(in the rows, 128 means zero)
Each row is followed by its group and then its class within the group.
[141 108 166 131  63 136 126 147 127 119 145 123 118 129 110 115  98 131
 151 143 122 133 112 111 158 130 103 129 152 115 120 131 153 124  96 113
 113 156 136 118 125 143 114 146 126  76 125 122 142 126 135 124 131 119
 136 106 140 115 128 128 110 124 141 117 119 125 119 110  88 139 131 135
 125 144 123 159 121 141 129  96 118 132 164 113 124 123 165 155 123 155
 138 118 125 136 125 123 109 126 108 129 158 102 154 121 135 154 149 148
  66  65 119 128 152 124 151 118 161 128 122 132 133 126 124 109 124 112
 158 131 140 131 132 142 134 128 115 140 146 168 121  97 131 119 125 129
 152 108 131 111 157 120 122 105 138  75 119 115 113 138 124 111 131 157
 126 139 134 121 129 140 128 145 102 127 119 133 132 119 138 129 117 190
 128 143 131 129 117  79 134 144 130 136 108 117 119 126] : [11]:(75)
[129 113 156 127  70 144 112 158 121 125 149 138 121 118 105 140 104 134
 151 144 134 131 112 108 157 161 148 126 158 119 121 133 133 124  86 110
 108 158 128 106 131 133 103 142 128  99 121 127 139 127 142 116 141 123
 136 120 136 116 128 122 105 126 140 118 117 130 124  96  78 136 134 134
 132 149 117 144 121 142 123  99 120 124 183  86 124 137 169 161 111 166
 143 123 128 140 128 126 116 123 113 126 177 107 148 125 151 170 141 145
  66  40 149 129 140 131 152 122 180 126 123 125 126 128 126  80 127 112
 154 132 136 135 128 152 136 120 121 125 154 174 125 102 120 130 126 134
 156 109 123 110 169 122 119  96 135  63 122 124 111 133 120 105 130 170
 119 139 138 124 124 143 124 139 105 137 125 123 127 136 133 136 113 170
 133 153 130 133 134  51 138 165 122 140 100 122 104 128] : [11]:(75)
[119 129 132 118  92 116 139 149 122 133 133 145 120 140 154 104 112 118
 132  99 105 137 129 123 144  96  38 126 105 118 129 145 121 131 130 101
 144 122 135 135 122 137 152 129 133  96 146 143 130 128 136 131 109 149
 148 108 124 119 134 149 139 126 136 124 127 124 128 124 132 109 120 117
 110 123 141 153 136 123 128 122  88 124  96 132 129 108 131 117 134 123
 132 122 132 122 134 124 119 121 124 121 140 114 122 129 111 128 106 135
 108 199  56 127 137 124 139 116 129 120 128 132 146 131 125 173 124 125
 142 129 142 136 135 128 120 153 101 128 131 126 123 123 118  92 140 120
 108  84 144 125 113 115 130 124 130 135 130 115 114 133 128 135 133 110
 125 130 131 125 122 120 138 145 132 117 134 131 136 116 139 120 130 168
 134 114 155 121 117 149 118 112 153 130 133 116 144 138] : [12]:(70)
[132 124 152 135 108 139 121 168 130 126 141 161 126 112 136 230  92 133
 130 128 121 129 115 113 138 158 112 128 132 135 119 130 108 127 113 128
 111 149 128 120 132 130 133 135 134 110 129 135 120 132 134 133 148 119
 136 122 140 138 131 131 133 122 127 109 122 127 106 118 105 125 140 146
 143 127 135 135 125 124 114 114 146 107 156 107 137 149 127 148 137 124
 136 131 148 128 131 121 123 133 102 122 153 136 131 124 151 151 115 134
  88  72 127 129 143 129 134 122 121 125 133 147 133 132 120 133 129 116
 152 123 129 126 127 139 128 123 127 128 146 141 130 118 123  99 134 131
 145 104 119 132 156 127 129  94 136  99 123 127 120 152 126 118 125 139
 126 133 134 134 126 129 133 147 114 128 124 124 124 143 124 135 125 115
 121 121 125 126 131 100 131 147 118 137  90 132 110 144] : [11]:(83)
[124 119 128 108 103 134 122 148 110 122 139 135 124 137 182  24 136 130
 156 109 136 135 125 131 152 104 129 127 120 113 132 164 130 112 140 130
 129 112 128 130 127 139 110 124 126 158 130 130 132 133 130 123 141 137
 119  88 110  93 125 145 127 125 138 133 127 129 143 116 126 124 113 125
  92 142 121 118 130 140 134 110  85 156 119 122 116  97 151 145 119 136
 132 117 112 121 134 143 126 124 125 128 117 103 137 127 150 132 125 135
 112 188 118 131 143 128 144 105 180 119 113 105 129 129 124 160 125 126
 130 141 145 137 124 120 119 148 106 113 128 145 117 113  96 150 127 122
 127 109 135  69 111  97 105 139 123 119 123 132 124 146 119 130 134 137
 127 138 146 120 127 138 129 129 120 123 131 126 130 138 143 150 123 252
 131 142 157 124 119 102 124 130 130 131 128  94 138 127] : [12]:(81)
[149 108 164 130  95 138 114 153 128 122 135 136 122 117 151 131  96 141
 144 116 125 128 115 116 158 130  75 128 163 125 123 146 129 120 126 131
 116 148 133 112 114 136 124 119 135  99 121 128 124 132 140 128 149  98
 100  87 133 122 130 126 133 137 145 130 122 128 130 127  84 148 128 151
 124 140 132 140 124 136 120  97 143 146 164 131 125 108 152 164 131 145
 133 128 118 137 137 126 137 130 109 132 159 107 147 121 134 159 135 147
  89  63 114 126 153 124 143 103 125 134 127 129 123 121 124 171 122 122
 160 133 126 136 126 132 127 114 118 125 136 160 115 112 126 102 132 129
 154 105 125 126 151 121 120 126 128  77 120 116 102 136 125 116 130 153
 112 140 135 135 123 133 131 140  94 119 113 125 127 117 137 139 120 176
 126 126 127 125 113 114 129 158 124 136 104 113 138 138] : [11]:(83)
[130 114 152 137  95 152 135 143 113 128 133 114 128 126 188  40 117 132
 144  96 143 124 121 112 140 116   4 125 145 140 134 170 133 109 135 123
 128 142 146 127 119 150 137  96 132 122 129 120 133 131 144 129 128 110
 125  75 120 123 134 138 127 134 139 130 127 129 139 148 128 131 125 109
 115 152 126 130 133 122 127 124 135 134  80 137 116 121 143 176 128 128
 131 141 117 122 131 130 107 117 133 127 151 121 139 125 155 131 114 137
  80 122  85 129 129 124 119 115 132 141 130 122 111 116 128 198 127 122
 135 136 134 128 121 120 132 135 116 131 106 148 116 122 124  96 129 138
 143  95 132 119 137 126 117 156 147  81 119 123 100 124 111 130 130 108
 123 132 129 141 131 130 135 118 117 118 120 118 130 135 138 139 118 179
 133 145 132 122 124 145 124 143 129 135 120 117 162 135] : [12]:(79)
[ 93 133 134 108  97 113 140 159 115 134 135 160 118 153 149  52 133 122
 130  86 126 134 148 122 139 128  52 116 110 142 133 149 115 142 155 110
 141 127 140 119 125 136 147 106 136 138 146 155 132 128 146 129 101 150
 148 141 123 115 134 150 130 143 146 129 126 125 153 123 128 105 132 104
 110 134 136 142 137 107 129 135  81 147 102  93 129 120 152 131 116 114
 135 147 121 119 127 133 131 112 145 118 187 113 114 129  98 133  87 131
  99 176  56 124 105 121 137 128 148 115 108 111 148 131 126 178 125 119
 134 136 138 136 136 128 124 155 102  92 124 124 133 129 109 105 152 126
 100  72 145 144 123 121 128 134 132 126 136 116 133 130 139 135 137 104
 122 132 125 123  99 121 144 123 151 118 145 114 143 127 136 127 128 169
 131 110 156 123 130 144 124 152 157 128 147 117 164 133] : [12]:(70)
[147 111 166 132  58 126 144 141 133 123 135 129 121 124  95 114  86 126
 148 143 116 130 110 115 142 138  71 127 144 117 125 127 157 133 100 119
 127 157 140 122 124 148 128 142 129  59 125 129 142 123 124 131 122 120
 129 116 150 126 128 122 103 126 136 115 118 120 109 127  95 137 137 126
 139 132 120 167 129 133 125 102 141 128 154 114 135 118 157 149 121 137
 137 126 130 132 117 123 106 121 113 124 153 110 140 122 113 143 135 144
  64  68 105 133 150 126 152 119 139 125 125 144 128 127 124  98 123 109
 158 130 136 119 131 132 143 126 125 170 146 168 127 103 149 104 138 137
 145 116 125 108 146 126 140 113 139  69 119 107 119 135 131 114 133 157
 123 135 118 118 131 136 128 142 108 130 111 137 129 109 140 116 115 177
 123 129 110 123 119  94 132 133 133 139 112 122 115 128] : [11]:(75)
[137 108 164 126  90 139 115 151 131 121 137 154 119 108 160 129 107 134
 151 114 127 130 112 112 146 166  86 129 176 125 126 158 122 122 124 141
 113 147 134 112 118 132 125 108 132 113 112 139 109 126 133 128 161  95
  88  83 137 113 128 131 131 139 147 140 118 132 136 123  77 141 115 144
 135 139 124 142 126 137 116  94 160 151 179 114 117  87 165 170 124 156
 140 134 119 134 140 138 131 122 116 128 162 103 153 117 142 172 103 155
 112  51 132 129 152 126 151  88 145 139 128 111 127 115 129 169 123 121
 152 132 121 144 128 131 132 105 121 129 134 163 121 110 128  99 145 136
 163 102 115  91 143 116 125 134 115  53 121 127 104 132 123 107 133 168
 115 138 138 127 121 134 134 126 100 122 110 128 129 116 136 154 121 196
 129 136 122 120 112  99 130 172 118 137  94 116 141 127] : [11]:(71)
[101 126 141 126 111 145 125 151 112 129 137 123 126 136 163  66 130 130
 135 112 145 136 133 118 140 121  66 122 133 139 131 152 124 121 137 121
 123 136 134 123 124 142 124 110 128 145 134 124 135 131 145 122 117 129
 139 111 119 127 133 140 125 130 133 131 124 132 145 125 126 125 131 114
 113 146 126 116 127 119 127 131 111 137  94 112 121 141 146 156 123 119
 134 139 123 125 132 129 120 117 135 131 164 119 125 129 150 135 124 128
  93 129 106 127 114 128 122 130 151 129 121 114 120 126 127 160 123 121
 136 133 132 136 119 129 124 139 111 101 119 141 131 128 113 124 126 134
 134  99 132 134 142 130 116 138 141 107 124 129 113 128 115 132 123 113
 125 131 135 138 122 136 131 119 132 123 135 115 132 139 130 137 121 158
 129 146 138 127 135 123 126 154 135 132 126 121 155 131] : [12]:(79)
[133 117 150 106  74 133 126 165  97 118 141 123 114 148 199   4 120 136
 153  82 130 138 138 123 174  62  24 124 124 117 136 179 137 114 156 122
 140 118 138 127 112 159 113 114 137 138 142 127 148 130 145 128 117 133
 116  55 103  93 128 158 128 133 148 124 123 127 151 131 120 130 130 108
  69 145 127 139 132 132 133 106  69 189  81 136 122  95 169 158 116 128
 132 131 102 113 129 132 134 123 117 129 146  97 128 124 127 128 140 139
  57 203  59 125 136 123 141 103 164 123 103 113 124 124 124 214 116 119
 150 146 152 138 124 114 131 161  87 108 118 153 113 101  98 127 131 123
 118  83 149  99 130 103 103 151 142 110 122 113 116 144 122 130 138 116
 124 142 137 123 119 136 138 138 111 113 131 120 126 123 153 149 122 252
 125 124 160 128 110 133 116 142 147 142 138  94 174 138] : [12]:(81)
[169 103 179 133  53 152 124 170 114 117 149 118 117 121 159  83  79 143
 155 129 125 128 113 109 174 103  62 137 161 121 128 152 144 113 119 128
 113 157 130 111 121 159 102 138 136  91 119 114 149 127 140 126 142  99
 114  74 120 123 128 133 112 125 139 115 119 125 119 130  86 153 144 150
 102 147 121 156 126 143 122  90 130 159 148 126 127 123 166 179 128 141
 138 125 116 124 123 122 122 130  85 130 148 113 144 116 155 147 170 146
  23  60 114 127 156 117 145 107 144 128 116 144 108 123 120 153 118 108
 172 133 146 132 124 134 131 124 112 143 144 178 106  88 126 120 116 132
 160 105 129 100 173 113 112 122 148  61 110 109 108 147 119 111 136 152
 127 138 129 131 133 143 135 151  86 119 117 125 114 129 147 142 108 243
 120 128 124 131 106  88 129 148 118 149  96 109 138 143] : [11]:(75)
[130 119 152 125  89 121 140 149 141 129 138 177 124 111 137 184  92 123
 136 125 117 127 106 119 120 184  91 124 135 123 122 144 119 134 110 138
 125 148 139 119 133 133 146 123 130  94 120 151 108 123 118 132 157 113
 109 100 147 127 130 130 122 130 129 125 118 122 102 132 106 116 124 123
 155 118 126 153 135 130 117 104 164 113 174 102 131  99 146 149 122 129
 137 124 144 132 131 140 119 124 123 123 136 123 146 120 127 151  76 144
 119  82 130 129 160 127 155 100 136 121 135 129 135 124 130 132 132 114
 148 130 125 120 129 130 131 112 139 166 148 153 134 115 137  94 156 130
 143 107 117  79 114 119 151 105 122  65 122 129 126 126 133 111 130 159
 122 132 127 122 125 121 134 132 123 127 118 133 130 117 128 143 127 172
 120 120 117 113 114 104 136 137 132 139  99 133 117 127] : [11]:(71)
[136 118 156 127 106 135 120 145 123 123 133 136 127 122 152  85 125 137
 142 117 139 129 123 117 142 143  94 126 162 129 128 150 131 127 137 138
 117 142 132 115 119 135 120 108 132 129 120 130 123 124 141 124 141 107
 103 103 130 116 131 131 122 141 144 137 121 129 142 130  97 140 130 133
 123 144 125 137 126 125 122 112 144 154 153 117 121 113 164 162 117 144
 137 141 113 129 130 135 132 122 123 132 166 115 138 122 136 151 116 141
 101  76 128 125 132 128 139 109 143 133 122 116 119 121 128 156 121 120
 144 135 128 135 125 132 135 117 120 119 128 156 122 116 125 119 136 135
 148 111 131 113 142 127 119 140 125  77 123 124 114 134 125 113 136 146
 120 136 134 129 121 137 135 121 111 124 120 122 129 125 131 145 121 177
 128 136 126 130 121 110 130 166 125 132 114 114 148 128] : [11]:(71)
[113 123 136 106  87 119 132 151 110 125 140 150 117 144 148  20 134 125
 149 103 129 134 136 140 154 107 106 121 121 115 131 154 134 130 137 114
 135 122 131 124 126 138 124 120 132 138 141 146 138 131 142 124 119 156
 133 126 119 100 125 147 122 135 146 129 124 126 152 111 113 120 125 118
  97 141 128 141 129 128 129 118  72 162 123 104 117 104 166 136 109 131
 136 126 112 125 135 136 130 118 128 125 164 100 130 127 118 136 125 138
 101 168  88 127 126 124 150 116 176 113  98 107 140 132 126 153 124 119
 138 138 144 140 128 127 123 157 100 102 131 148 125 112 102 133 140 121
 115  94 144 109 130 109 116 131 121 111 128 122 130 140 134 131 134 130
 123 140 137 116 108 133 136 131 133 121 137 124 135 129 143 136 127 233
 134 127 155 119 123 107 127 146 140 134 142 108 147 129] : [12]:(81)
[107 136 118  99 124  98 138 146 118 132 129 160 118 155 121  67 145 121
 126 100 118 132 160 137 136 116 135 112 100 128 130 127 116 150 166 120
 143 111 127 134 127 131 135 122 137 149 141 151 138 124 139 131 108 156
 135 162 120 118 128 149 128 146 142 131 126 126 153 121 128 112 138 120
 108 125 131 141 135 110 132 138  83 168 115 110 138 116 143 102 124 102
 133 139 120 121 127 132 148 123 135 127 164 117 103 127  76 120 107 125
 127 191  81 126 104 127 143 132 135 106 105 121 152 142 125 152 126 123
 131 133 136 126 128 123 122 159 106  95 130 115 135 129 110 129 147 115
  89 104 150 151 121 120 134 128 120 159 141 118 149 134 153 141 135 115
 129 132 121 113 102 118 141 134 148 124 142 124 136 120 134 130 133 165
 127  95 155 130 124 145 127 140 153 135 159 119 157 133] : [12]:(70)
[131 109 175 137  66 139 126 152 130 126 136 149 122 101 142 147  92 130
 151 115 125 130 102 102 149 164  13 126 174 130 125 145 135 128 103 120
 117 160 142 111 115 138 147 109 133  67 123 133 118 126 139 127 139 102
 111  87 147 125 134 131 122 140 149 133 115 135 127 131  81 137 117 129
 143 140 134 163 131 131 115  98 160 114 161 120 123 100 163 170 128 154
 136 136 125 136 137 125 113 117 118 124 180 105 157 118 132 171  99 152
  94  38 104 120 157 123 150  95 135 139 134 123 127 119 129 161 120 115
 160 129 125 134 129 134 134 111 121 142 134 170 119 112 139  69 142 143
 161  85 121 115 143 125 130 127 131  41 124 116  94 127 122 109 132 158
 116 133 132 131 123 131 137 131 104 116 112 132 138 105 130 135 121 147
 132 139 118 116 115 112 135 163 129 140 100 116 140 131] : [11]:(75)
[136 109 169 143  48 135 135 139 130 125 138 138 123 110  99 118  94 130
 159 145 129 132 104 105 146 167  74 123 165 115 122 140 154 129  86 115
 121 162 143 113 130 137 126 131 128  62 119 131 132 120 129 120 131 115
 124 105 155 116 133 121 102 131 148 127 116 126 122 112  79 135 118 123
 147 149 119 165 128 142 126  91 141 121 180  95 124 103 170 162 112 166
 138 120 129 141 126 125 101 119 124 122 170  98 150 122 128 166 110 156
  87  38 125 130 152 124 159 109 168 131 131 123 132 118 130  98 124 112
 152 136 131 124 132 141 143 116 126 153 146 179 119 107 147 101 137 140
 159 111 120  93 138 122 140 112 131  40 121 119 107 127 129 106 129 174
 122 137 131 118 130 140 124 130 110 122 116 137 135 107 138 128 120 176
 134 153 117 124 116  75 142 153 130 142 106 121 118 124] : [11]:(75)
[104 127 139 104  87 125 114 169 106 126 144 161 116 144 161  35 130 130
 144  91 131 143 142 126 166 124  97 117 102 125 131 160 117 134 142 114
 133 122 126 124 126 141 123 113 136 153 143 150 134 130 147 125 122 153
 149 121 114 100 132 154 123 132 146 120 123 125 150 106 118 109 130 115
 102 137 129 131 137 119 128 122  64 156 113  85 126 119 163 146 109 124
 139 129 121 126 131 140 126 113 134 123 178 108 117 128 126 145 102 136
  87 179  80 127 117 127 149 119 182 107 105 107 144 133 125 163 124 112
 141 139 144 140 129 132 119 160  96  89 136 142 130 115  92 129 144 122
 113  76 145 106 129 108 116 125 130 113 127 123 133 136 132 132 134 118
 126 140 140 118 102 129 139 133 138 123 146 117 134 142 138 140 124 239
 122 126 162 128 127  86 125 154 149 133 136  97 150 136] : [12]:(81)
[141 109 155 136  88 176 114 145 124 128 141 125 123 121 138 131 107 133
 149 133 137 132 110 114 153 140 106 131 168 127 124 142 136 114 103 121
 111 150 131 113 120 130 114 127 130 102 121 117 131 130 138 118 141 108
 124  97 130 118 131 124 122 127 140 127 120 130 123 109  87 144 121 140
 129 151 127 134 120 144 123 101 129 124 158 117 117 128 158 164 122 159
 135 124 120 138 133 128 122 126 113 126 157 107 156 119 158 161 137 152
  90  62 138 125 149 126 139 118 160 136 131 118 123 122 125 128 127 120
 149 131 131 138 125 142 134 115 120 133 139 164 118 107 124 118 119 133
 164 109 118 109 153 125 112 117 134  74 121 129  99 133 115 113 128 157
 124 138 144 136 133 140 128 135 102 123 119 130 126 134 131 135 117 163
 131 154 127 125 124  79 134 159 124 135 101 120 122 126] : [11]:(83)
